Here is a tiny trained network, its code and every weight. The questions are about switching its units off for an input and a class, where a switched-off unit gives its printed mean instead of its output.

import numpy as np


def w(rows, s, z=0):
    codes = np.array(rows[::2]) - 128.0
    scale = np.full(codes.shape[1], s)
    scale[-1] = z or s
    return codes * scale


def f(y):
    return np.maximum(y, 0)


def log_softmax(a):
    a = a - a.max(-1, keepdims=True)
    return a - np.log(np.exp(a).sum(-1, keepdims=True))


def net(x, mask):
    res = np.array(x, float).reshape(1, 5) / 4 @ E
    y = f(res @ A[0][:, :-1].T + A[0][:, -1])
    res = res + np.where(mask, y, B[0][:, -1]) @ B[0][:, :-1]
    return log_softmax(res[-1] @ U[:, :-1].T + U[:, -1])


A, B = {}, {}
E = w([
[26,204,88,42,202,184,23,36,23,44,198],'x0',
[61,234,3,209,27,129,32,182,210,87,29],'x1',
[52,50,42,203,222,24,191,173,145,38,181],'x2',
[67,227,204,93,189,68,75,243,210,224,235],'x3',
[124,129,127,126,126,132,137,134,128,126,129],'x4',
],0.0045)
A[0] = w([
[212,21,88,161,73,195,217,13,47,54,37,156],'n1',
[226,60,168,190,88,87,209,199,200,195,90,33],'n2',
[49,64,80,158,216,38,163,154,115,55,201,32],'n3',
[69,39,80,208,245,14,211,199,152,53,206,43],'n4',
[183,28,232,55,209,109,205,91,76,175,205,69],'n5',
[205,179,224,49,52,216,91,106,118,216,97,47],'n6',
[223,74,179,200,71,95,214,198,208,198,81,31],'n7',
[97,207,190,109,168,78,113,223,187,205,216,91],'n8',
[217,64,184,181,75,105,214,187,214,203,80,13],'n9',
[188,37,233,70,218,111,221,96,74,170,210,79],'n10',
[93,197,212,95,171,75,112,224,184,213,211,106],'n11',
[59,71,40,216,216,18,182,201,158,46,178,29],'n12',
[199,194,214,42,65,234,70,87,101,209,112,31],'n13',
[78,213,202,104,167,78,88,229,193,206,214,112],'n14',
[214,68,165,201,68,102,210,191,208,192,73,17],'n15',
[211,84,174,182,81,108,197,180,185,202,93,31],'n16',
[173,39,68,124,84,208,156,4,25,30,51,136],'n17',
[33,184,105,30,190,195,33,41,34,43,201,92],'n18',
[72,191,181,61,187,97,72,194,141,184,220,86],'n19',
[30,242,3,236,24,103,33,226,240,86,17,78],'n20',
[204,179,215,63,72,214,96,116,128,213,108,40],'n21',
[36,192,109,31,204,207,37,21,21,46,202,137],'n22',
[189,29,236,65,213,117,213,93,80,175,208,73],'n23',
[86,206,202,101,172,73,83,221,188,204,203,107],'n24',
[184,204,170,92,40,219,67,128,154,207,85,2],'n25',
],0.0041,0.00065)
B[0] = w([
[221,88,123,199,30,64,207,214,65,19,46,220],'n1',
[76,202,181,142,193,64,42,159,57,178,201,203],'n2',
[51,67,188,152,208,199,176,89,182,210,76,191],'n3',
[38,42,180,138,211,232,209,65,221,214,67,215],'n4',
[219,177,31,38,44,187,59,57,187,124,201,208],'n5',
[68,40,186,162,198,198,207,89,206,193,57,193],'n6',
[74,212,183,148,189,67,42,171,49,179,202,206],'n7',
[206,81,101,189,45,90,200,190,108,35,60,203],'n8',
[81,209,192,148,187,51,48,179,44,173,200,203],'n9',
[215,172,34,36,46,183,62,48,194,136,209,211],'n10',
[207,86,112,192,49,86,207,195,92,39,54,206],'n11',
[51,38,157,120,200,225,194,49,221,208,68,209],'n12',
[45,49,195,159,212,201,182,87,195,202,65,195],'n13',
[210,90,99,173,35,87,206,190,105,34,61,212],'n14',
[91,208,175,135,184,57,43,160,60,175,206,203],'n15',
[75,187,177,147,189,63,66,167,64,173,182,191],'n16',
[214,115,139,198,39,55,204,222,52,14,53,210],'n17',
[52,221,203,163,197,47,44,194,38,183,197,215],'n18',
[193,108,138,199,59,64,175,200,70,44,76,199],'n19',
[237,188,9,3,20,225,25,19,224,159,229,255],'n20',
[74,42,171,162,188,196,209,78,198,189,62,186],'n21',
[57,224,206,165,201,32,37,199,37,181,200,222],'n22',
[215,168,34,34,43,186,58,52,186,125,211,210],'n23',
[203,91,105,174,40,92,196,189,101,36,66,207],'n24',
[71,43,140,123,191,214,189,54,209,199,81,188],'n25',
],0.0044,0.0073)
U = w([
[28,244,234,183,241,9,14,220,9,188,232,209],'0',
[240,47,114,230,14,41,244,235,58,8,16,59],'1',
[235,199,6,11,20,235,17,14,241,163,235,173],'2',
[9,14,226,183,254,240,244,46,239,238,27,1],'3',
],0.0049,0.00075)

Each question gives the input, the list of numbers given to net, and the class t.
The units are the neurons (one row each of A and B). Each row of codes is followed by its name. A weight is (code - 128) times the scale printed after its matrix; where a second scale follows, it is the last column's (A, B and U).
mask holds one flag per neuron, in row order. A switched-off neuron (its flag False) gives its mean, the last column of its row in B, instead of its output. The means were averaged over made-up inputs and are rounded, as every weight is.
A unit's drop is (log p(t) with every unit on - log p(t) with that unit switched off) / (log p(t) with every unit on - log p(t) with every unit switched off).
The circuit of an input: a set's keep is (log p(t) with only the set's units on - log p(t) with every unit switched off) / (log p(t) with every unit on - log p(t) with every unit switched off). Starting from the 12 units with the biggest drops (on a tie, the unit counted first), units are removed one at a time, each time the one whose removal leaves the highest keep (on an exact tie, the one counted first), for as long as the keep stays at least 0.8.
circuit, biggest first: the units of the circuit, biggest drop first
top k neurons: the k neurons with the biggest drops, biggest first
drop when u is switched off: that unit's drop, to one decimal
input [6,3,7,4,3], class 3: circuit, biggest first -> [n12 n4]
input [-4,-8,5,5,7], class 2: circuit, biggest first -> [n10]
input [8,1,-3,-7,-4], class 0: top 2 neurons -> [n22 n18]
input [1,-6,-8,-7,-3], class 3: top 2 neurons -> [n13 n6]
input [2,2,5,4,-8], class 3: top 2 neurons -> [n12 n4]
input [5,1,0,-5,-5], class 0: top 3 neurons -> [n22 n18 n14]
input [-2,7,-1,5,1], class 2: top 3 neurons -> [n20 n1 n17]
input [-1,1,6,4,8], class 3: top 2 neurons -> [n4 n12]
input [6,1,8,-2,-8], class 3: top 3 neurons -> [n12 n4 n3]
input [2,6,-8,-8,-4], class 1: top 4 neurons -> [n17 n1 n4 n12]
input [-4,-4,5,2,-2], class 3: top 2 neurons -> [n4 n20]
input [-2,6,8,-1,-6], class 3: top 2 neurons -> [n12 n4]
input [-8,7,-3,-7,1], class 0: drop when n7 is switched off -> 0.1
input [-3,7,3,-1,-8], class 2: circuit, biggest first -> [n20]
input [6,0,7,3,-6], class 3: drop when n9 is switched off -> 0.2
input [4,3,7,7,1], class 1: drop when n24 is switched off -> 0.2
input [-7,-6,7,2,1], class 0: drop when n4 is switched off -> -0.1
